Below is a small trained network, with its code and all its weights. Each question gives an input and a class and asks what happens when units are switched off, that is, made to give their printed mean instead of their output.

import numpy as np


def w(rows, s, z=0):
    codes = np.array(rows[::2]) - 128.0
    scale = np.full(codes.shape[1], s)
    scale[-1] = z or s
    return codes * scale


def norm(h):
    return h / np.sqrt((h * h).mean(-1, keepdims=True) + 1e-5)


def f(y):
    return y / 2 * (1 + np.tanh(0.7978845608 * (y + 0.044715 * y**3)))


def log_softmax(a):
    a = a - a.max(-1, keepdims=True)
    return a - np.log(np.exp(a).sum(-1, keepdims=True))


def net(x, mask):
    res = np.array(x, float).reshape(1, 7) / 4 @ E
    u = 0
    for l in range(3):
        y = f(norm(res) @ A[l][:, :-1].T + A[l][:, -1])
        res = res + np.where(mask[u : u + 4], y, B[l][:, -1]) @ B[l][:, :-1]
        u += 4
    return log_softmax(norm(res)[-1] @ U[:, :-1].T + U[:, -1])


A, B = {}, {}
E = w([
[158,192,121,67,127,165,109,98,157],'x0',
[122,129,126,128,131,139,118,138,124],'x1',
[130,128,128,125,124,120,140,120,135],'x2',
[124,160,104,117,10,111,124,148,85],'x3',
[120,239,161,241,132,157,176,149,143],'x4',
[77,108,120,117,133,213,195,38,33],'x5',
[186,133,202,50,150,137,215,238,76],'x6',
],0.012)
A[0] = w([
[94,143,91,111,32,137,131,152,108,105],'0.n1',
[168,58,196,160,255,196,117,92,192,37],'0.n2',
[65,19,139,234,141,35,149,184,40,1],'0.n3',
[181,239,130,39,144,196,57,81,134,31],'0.n4',
],0.0084,0.0063)
B[0] = w([
[89,146,139,116,223,89,123,119,92,206],'0.n1',
[83,190,105,98,188,65,145,139,92,253],'0.n2',
[95,122,87,103,81,126,217,139,223,245],'0.n3',
[64,70,63,135,74,118,250,201,223,184],'0.n4',
],0.016,0.0034)
A[1] = w([
[130,136,192,120,117,38,60,204,207,98],'1.n1',
[112,94,143,131,134,142,105,62,83,121],'1.n2',
[96,192,84,112,2,68,120,159,43,11],'1.n3',
[146,218,136,224,153,180,147,180,120,2],'1.n4',
],0.0092,0.0049)
B[1] = w([
[191,140,54,169,143,164,150,125,85,254],'1.n1',
[144,160,99,154,129,143,121,170,126,160],'1.n2',
[85,147,129,99,254,96,137,142,141,179],'1.n3',
[127,151,198,146,97,96,160,76,149,185],'1.n4',
],0.018,0.0056)
A[2] = w([
[160,10,75,30,148,128,70,129,96,56],'2.n1',
[74,108,138,111,137,224,199,69,45,38],'2.n2',
[96,156,80,170,121,120,102,69,154,254],'2.n3',
[195,123,222,80,146,168,218,224,72,24],'2.n4',
],0.012,0.0049)
B[2] = w([
[120,224,230,206,94,121,187,117,139,226],'2.n1',
[253,180,65,195,138,85,107,203,168,215],'2.n2',
[127,59,166,37,96,159,100,147,94,246],'2.n3',
[66,32,108,92,105,172,38,61,126,254],'2.n4',
],0.015,0.0085)
U = w([
[251,126,46,161,130,136,104,174,100,121],'0',
[84,51,140,102,109,179,38,106,113,253],'1',
[75,84,64,104,93,129,226,169,209,152],'2',
[122,173,244,156,93,110,173,109,119,5],'3',
[67,153,106,72,250,72,124,152,85,107],'4',
],0.021,0.004)

Each question gives the input, the list of numbers given to net, and the class t.
The units are the neurons (one row each of A and B). Each row of codes is followed by its name. A weight is (code - 128) times the scale printed after its matrix; where a second scale follows, it is the last column's (A, B and U).
mask holds one flag per neuron, layer by layer. A switched-off neuron (its flag False) gives its mean, the last column of its row in B, instead of its output. The means were averaged over made-up inputs and are rounded, as every weight is.
A unit's drop is (log p(t) with every unit on - log p(t) with that unit switched off) / (log p(t) with every unit on - log p(t) with every unit switched off).
The circuit of an input: a set's keep is (log p(t) with only the set's units on - log p(t) with every unit switched off) / (log p(t) with every unit on - log p(t) with every unit switched off). Starting from all 12 units, units are removed one at a time, each time the one whose removal leaves the highest keep (on an exact tie, the one counted first), for as long as the keep stays at least 0.8.
units of the circuit, in order: the units of the circuit, biggest drop first
most important unit: the unit with the biggest drop
top k neurons: the k neurons with the biggest drops, biggest first
top k neurons in layer l: the k neurons of layer l with the biggest drops, biggest first
input [1,7,0,-8,8,-4,-4], class 3: most important unit : 1.n4
input [0,8,-7,6,-6,-5,-1], class 3: top 2 neurons : (2.n1, 0.n2)
input [-1,1,5,6,-1,5,5], class 4: top 2 neurons : (1.n3, 1.n1)
input [3,-4,8,4,0,0,0], class 4: top 2 neurons : (0.n1, 0.n3)
input [3,6,1,0,-3,-4,5], class 1: top 2 neurons : (2.n4, 2.n2)
input [-6,-8,7,7,-5,-4,-1], class 4: top 2 neurons : (1.n3, 0.n1)
input [-4,0,4,7,8,-6,-7], class 3: top 3 neurons : (2.n4, 1.n4, 2.n2)
input [-4,-7,3,3,3,6,-5], class 0: top 2 neurons : (2.n2, 2.n4)
input [5,4,2,8,6,5,8], class 1: top 4 neurons : (2.n4, 0.n2, 2.n1, 1.n1)
input [-4,7,-8,-2,4,4,4], class 0: top 2 neurons : (2.n2, 2.n3)
input [1,-1,-5,4,0,6,6], class 0: top 2 neurons in layer 2 : (2.n2, 2.n3)
input [8,4,2,8,0,8,-4], class 0: top 2 neurons : (2.n2, 0.n2)
input [8,-6,-6,6,8,-7,4], class 2: top 3 neurons in layer 1 : (1.n4, 1.n3, 1.n1)
input [6,-5,-2,6,3,2,-1], class 2: top 2 neurons in layer 0 : (0.n4, 0.n2)
input [8,-4,3,-7,0,7,5], class 2: top 3 neurons : (0.n4, 1.n1, 0.n2)
input [6,7,5,-6,-2,4,-1], class 2: top 2 neurons in layer 0 : (0.n4, 0.n1)
input [-5,-3,6,-8,7,-1,5], class 4: units of the circuit, in order : (0.n2)
input [-1,7,3,-6,-7,-6,-4], class 3: top 3 neurons : (2.n1, 2.n2, 2.n4)
input [2,0,-7,2,4,1,-4], class 1: top 3 neurons : (2.n3, 2.n1, 2.n2)
input [2,3,-5,-7,-6,5,1], class 4: most important unit : 0.n2
input [8,-7,-8,-8,7,7,-3], class 2: top 3 neurons in layer 0 : (0.n4, 0.n1, 0.n2)
input [-2,4,5,8,-8,7,-6], class 3: units of the circuit, in order : (2.n1, 2.n4)
input [-7,3,-6,6,3,2,-5], class 2: top 2 neurons in layer 0 : (0.n3, 0.n2)
input [2,1,0,-1,-7,-6,-1], class 3: top 2 neurons in layer 2 : (2.n1, 2.n2)
input [3,-1,1,5,5,3,-5], class 1: top 2 neurons in layer 2 : (2.n3, 2.n1)
input [-3,-5,-3,-2,7,7,5], class 0: top 2 neurons in layer 2 : (2.n2, 2.n1)
